Here is a tiny trained network, its code and every weight. The questions are about switching its units off for an input and a target symbol, where a switched-off unit gives its printed mean instead of its output.

import numpy as np


def w(rows, s, z=0):
    codes = np.array(rows[::2]) - 128.0
    scale = np.full(codes.shape[1], s)
    scale[-1] = z or s
    return codes * scale


def f(y):
    return np.maximum(y, 0)


def softmax(a):
    e = np.exp(a - a.max(-1, keepdims=True))
    return e / e.sum(-1, keepdims=True)


def log_softmax(a):
    a = a - a.max(-1, keepdims=True)
    return a - np.log(np.exp(a).sum(-1, keepdims=True))


def net(x, mask):
    ids = ['βζθλμξπσφψ'.index(c) for c in x.split()]
    T = len(ids)
    res = E[ids] + P[:T]
    r = res
    for j in range(2):
        rows = slice(4 * j, 4 * j + 4)
        q, k, v = (r @ M[0][rows].T for M in (Q, K, V))
        z = softmax(np.where(np.tri(T) > 0, q @ k.T / 4**0.5, -1e9)) @ v
        o = O[0][rows]
        res = res + np.where(mask[j], z, o[:, -1]) @ o[:, :-1]
    y = f(res @ A[0][:, :-1].T + A[0][:, -1])
    res = res + np.where(mask[2:14], y, B[0][:, -1]) @ B[0][:, :-1]
    return log_softmax(res[-1] @ U[:, :-1].T + U[:, -1])


Q, K, V, O, A, B = {}, {}, {}, {}, {}, {}
E = w([
[213,151,107],'β',
[200,155,83],'ζ',
[218,109,126],'θ',
[196,128,110],'λ',
[208,116,102],'μ',
[200,59,111],'ξ',
[30,221,151],'π',
[118,80,44],'σ',
[27,103,91],'φ',
[119,5,144],'ψ',
],0.015)
P = w([
[210,134,12],'0',
[191,103,3],'1',
[167,97,19],'2',
[138,103,33],'3',
[91,97,50],'4',
[108,78,27],'5',
[105,65,7],'6',
],0.0059)
Q[0] = w([
[112,55,124],'H0',
[82,101,99],'H0',
[115,150,129],'H0',
[103,155,254],'H0',
[121,187,200],'H1',
[162,175,60],'H1',
[120,95,77],'H1',
[94,141,117],'H1',
],0.014)
K[0] = w([
[117,141,251],'H0',
[163,94,191],'H0',
[157,130,111],'H0',
[193,101,92],'H0',
[185,162,163],'H1',
[72,40,178],'H1',
[53,178,109],'H1',
[65,202,207],'H1',
],0.012)
V[0] = w([
[44,223,156],'H0',
[46,35,29],'H0',
[95,73,111],'H0',
[169,154,93],'H0',
[110,103,7],'H1',
[218,203,167],'H1',
[118,57,70],'H1',
[173,29,236],'H1',
],0.013)
O[0] = w([
[128,209,157,79],'H0',
[8,138,89,209],'H0',
[3,72,104,144],'H0',
[191,162,87,159],'H0',
[74,202,88,254],'H1',
[225,103,102,67],'H1',
[75,135,92,208],'H1',
[95,2,135,57],'H1',
],0.0098,0.017)
A[0] = w([
[163,64,121,70],'N0',
[118,39,125,45],'N1',
[151,65,138,37],'N2',
[89,53,227,46],'N3',
[123,155,137,119],'N4',
[158,249,160,115],'N5',
[242,87,157,2],'N6',
[59,132,184,46],'N7',
[124,165,183,163],'N8',
[185,104,216,201],'N9',
[113,174,109,185],'N10',
[94,128,111,90],'N11',
],0.014,0.0079)
B[0] = w([
[131,53,46,135],'N0',
[128,158,204,141],'N1',
[144,123,38,130],'N2',
[144,164,88,130],'N3',
[135,118,121,157],'N4',
[118,112,143,209],'N5',
[133,157,213,144],'N6',
[172,117,159,178],'N7',
[134,43,100,145],'N8',
[11,4,220,131],'N9',
[159,94,161,252],'N10',
[159,155,139,211],'N11',
],0.011,0.03)
U = w([
[181,110,88,251],'β',
[175,132,114,167],'ζ',
[151,53,116,153],'θ',
[141,60,65,110],'λ',
[197,230,133,6],'μ',
[144,110,138,131],'ξ',
[152,106,192,237],'π',
[100,254,223,2],'σ',
[40,27,169,73],'φ',
[104,184,51,167],'ψ',
],0.0092,0.0046)

Each question gives the input, a string of symbols that net reads in full, and the target symbol t.
The units are the heads (4 rows each of Q, K, V and O) and the neurons (one row each of A and B). Each row of codes is followed by its name. A weight is (code - 128) times the scale printed after its matrix; where a second scale follows, it is the last column's (O, A, B and U).
mask holds one flag per unit, heads first, then neurons. A switched-off unit (its flag False) gives its mean, the last column of its rows in O or B, instead of its output. The means were averaged over made-up inputs and are rounded, as every weight is.
A unit's drop is (log p(t) with every unit on - log p(t) with that unit switched off) / (log p(t) with every unit on - log p(t) with every unit switched off).
The circuit of an input: a set's keep is (log p(t) with only the set's units on - log p(t) with every unit switched off) / (log p(t) with every unit on - log p(t) with every unit switched off). Starting from the 12 units with the biggest drops (on a tie, the unit counted first), units are removed one at a time, each time the one whose removal leaves the highest keep (on an exact tie, the one counted first), for as long as the keep stays at least 0.8.
circuit, biggest first: the units of the circuit, biggest drop first
k most important neurons: the k neurons with the biggest drops, biggest first
heads that matter: for each layer, one digit per head in row order, 1 if its drop is at least 0.15 and else 0, layers parted by /
drop of u: that unit's drop, to one decimal
input π β μ, target π: circuit, biggest first => H0, H1, N5, N9
input θ φ β σ σ φ μ, target σ: circuit, biggest first => H1, H0, N11
input σ β ζ ψ ζ λ, target φ: circuit, biggest first => H1
input β θ ψ σ ξ, target φ: heads that matter => 11
input σ σ σ λ, target ψ: heads that matter => 10
input σ ζ ξ β λ φ ζ, target σ: circuit, biggest first => H1, H0, N7
input β σ ζ ψ σ θ, target φ: heads that matter => 11
input β β θ, target θ: 3 most important neurons => N0, N9, N6
input σ σ ξ, target ψ: heads that matter => 00
input β ξ ξ, target λ: heads that matter => 11
input β φ σ μ, target σ: circuit, biggest first => H1, N8
input β σ σ θ, target ψ: heads that matter => 10
input β ζ β σ θ, target ψ: heads that matter => 00
input σ ζ μ β φ σ ζ, target σ: heads that matter => 11
input μ σ φ θ, target σ: most important neuron => N8
input π β π β λ, target π: circuit, biggest first => H0, N5, H1, N8
input σ θ σ σ β φ, target σ: circuit, biggest first => H1, N11
input φ ζ λ, target σ: circuit, biggest first => H1, H0
input β β ξ, target λ: circuit, biggest first => H1, N0, H0
input ψ σ σ σ σ π ψ, target σ: heads that matter => 10
input σ ζ σ ζ β, target ψ: 3 most important neurons => N7, N6, N1
input ζ θ σ β μ, target ψ: 2 most important neurons => N7, N10
input β β β, target π: 3 most important neurons => N6, N9, N11
input φ θ ψ ζ, target φ: drop of N11 => -0.1
input ζ λ σ λ, target ψ: drop of N8 => 0.1
input σ σ β ψ σ β, target φ: drop of H0 => 0.5
input λ σ φ ξ, target σ: drop of N5 => 0.0
input ζ π β θ, target π: 2 most important neurons => N5, N9
input μ θ β, target β: most important neuron => N0
